[[134 119 117 120 121 121 116 145 117]
 [126 113 117 129 127 153 137 115 122]
 [133 102 113 132 135 132 131 118 132]
 [130 134 122 117 114 133 119 146 109]
 [132 109 122 134 136 125 129 114 135]]
->
[[134 119 117 120 121 121 116 145 117]
 [133 102 113 132 135 132 131 118 132]
 [132 109 122 134 136 125 129 114 135]
 [130 134 122 117 114 133 119 146 109]
 [126 113 117 129 127 153 137 115 122]]

[[120 121 151 147 148 121 105]
 [147 119 121 130 111 132 115]
 [153 131 142 144 121 103 105]
 [124 107 155 137 118 139 149]
 [126 126 115 117 115 141 120]]
->
[[153 131 142 144 121 103 105]
 [147 119 121 130 111 132 115]
 [126 126 115 117 115 141 120]
 [124 107 155 137 118 139 149]
 [120 121 151 147 148 121 105]]

[[114 118 121 142 117 124 131 129]
 [140 127 141 117 146 125 109 123]
 [117 130 120 131 108 141 149 138]
 [124 142 112 132 112 133 156 134]
 [112 129 118 132 108 139 148 141]]
->
[[140 127 141 117 146 125 109 123]
 [124 142 112 132 112 133 156 134]
 [117 130 120 131 108 141 149 138]
 [114 118 121 142 117 124 131 129]
 [112 129 118 132 108 139 148 141]]

[[126 123 112 119]
 [156 113 119 145]
 [124 119 109 117]
 [116 123 120 140]]
->
[[156 113 119 145]
 [126 123 112 119]
 [124 119 109 117]
 [116 123 120 140]]

[[139 136 133 130 132 128 121 122 143 124 126 124 140]
 [122 122 137 131 124 126 133 132 117 128 139 127 117]
 [143 139 153 129 136 127 128 119 123 126 141 115 130]
 [130 129 124 131 127 127 126 129 137 128 126 132 132]
 [123 123 138 132 124 125 133 132 116 128 140 127 116]
 [145 142 150 126 140 131 130 117 122 127 138 114 132]]
->
[[145 142 150 126 140 131 130 117 122 127 138 114 132]
 [143 139 153 129 136 127 128 119 123 126 141 115 130]
 [139 136 133 130 132 128 121 122 143 124 126 124 140]
 [130 129 124 131 127 127 126 129 137 128 126 132 132]
 [123 123 138 132 124 125 133 132 116 128 140 127 116]
 [122 122 137 131 124 126 133 132 117 128 139 127 117]]

[[127 130 132 123 120 127]
 [125 142 151 133 138 131]
 [126 144 120 149 124 136]
 [112 129 151 150 126 138]
 [118 142 124 140 134 140]
 [103 131 127 146 124 133]]
->
[[127 130 132 123 120 127]
 [126 144 120 149 124 136]
 [125 142 151 133 138 131]
 [118 142 124 140 134 140]
 [112 129 151 150 126 138]
 [103 131 127 146 124 133]]

[[136 119 129 135 145 153 127]
 [149 128 119 113 129 126 122]]
->
[[149 128 119 113 129 126 122]
 [136 119 129 135 145 153 127]]

[[147 142]
 [150 115]
 [148 130]]
->
[[150 115]
 [148 130]
 [147 142]]

[[149 106 112 142 104 121 103 142 131]
 [146 113 136 113 140 148 142 142 118]
 [130 138 106 133 129 140 122 115 139]
 [116 139 111 132 127 133 113 105 131]
 [122 139 118 120 136 141 135 107 133]]
->
[[149 106 112 142 104 121 103 142 131]
 [146 113 136 113 140 148 142 142 118]
 [130 138 106 133 129 140 122 115 139]
 [122 139 118 120 136 141 135 107 133]
 [116 139 111 132 127 133 113 105 131]]
---
[[114 142]
 [122 125]
 [130 127]
 [130 154]
 [117 129]
 [140 136]
 [138 110]
 [136 138]
 [120 141]
 [125 114]
 [113 134]]
->
[[113 134]
 [125 114]
 [120 141]
 [136 138]
 [138 110]
 [140 136]
 [117 129]
 [130 154]
 [130 127]
 [122 125]
 [114 142]]

[[ 98 147 131]
 [130 110 138]
 [152 137 124]
 [139 143 147]
 [149 120 148]
 [113 142 133]
 [124 153 146]]
->
[[124 153 146]
 [113 142 133]
 [149 120 148]
 [139 143 147]
 [152 137 124]
 [130 110 138]
 [ 98 147 131]]

[[123 135]
 [122 130]
 [131 151]
 [125 132]
 [138 149]
 [133 142]
 [136 144]
 [130 151]
 [122 130]
 [129 142]]
->
[[129 142]
 [122 130]
 [130 151]
 [136 144]
 [133 142]
 [138 149]
 [125 132]
 [131 151]
 [122 130]
 [123 135]]

[[147 124 126 126 114 126]
 [150 108 107 130 143 138]]
->
[[150 108 107 130 143 138]
 [147 124 126 126 114 126]]

[[115 138 149 137 128 125]
 [137 113 118 109 125 134]
 [124 134 139 133 126 137]
 [117 138 148 139 129 128]
 [120 142 147 138 111 141]
 [136 125 127 127 130 144]
 [130 126 131 120 111 133]
 [133 122 124 117 120 131]
 [139 101 111 102 130 130]]
->
[[139 101 111 102 130 130]
 [133 122 124 117 120 131]
 [130 126 131 120 111 133]
 [136 125 127 127 130 144]
 [120 142 147 138 111 141]
 [117 138 148 139 129 128]
 [124 134 139 133 126 137]
 [137 113 118 109 125 134]
 [115 138 149 137 128 125]]

[[134 116 127 126]
 [128 121 113 133]
 [139 137 140 115]
 [129 126 133 119]
 [133 115 138 125]
 [154 153  99 145]
 [126 115 137 116]
 [140 123 132 133]
 [118 135 132 118]]
->
[[118 135 132 118]
 [140 123 132 133]
 [126 115 137 116]
 [154 153  99 145]
 [133 115 138 125]
 [129 126 133 119]
 [139 137 140 115]
 [128 121 113 133]
 [134 116 127 126]]
---
[[141 127 157]
 [106 130 134]]
->
[141 130]

[[126 151]
 [149 150]
 [141 114]
 [137 147]
 [143 129]]
->
[126 150]

[[128 127 147]
 [134 131 124]
 [122 130 135]
 [127 121 150]
 [142 127 136]]
->
[128 131 135]

[[108 155]
 [140 142]]
->
[108 142]

[[145 125 140 133]
 [130 139 134 123]
 [142 142 146 122]
 [126 117 132 151]]
->
[145 139 146 151]

[[143 113 116 131 117]
 [148 108 120 131 152]]
->
[143 108]

[[111  99]
 [121 136]]
->
[111 136]

[[138 122 122 130 144]
 [142 114 127 132 153]
 [130 143 127 129 117]]
->
[138 114 127]

[[109 112 120]
 [ 99 145 139]]
->
[109 145]
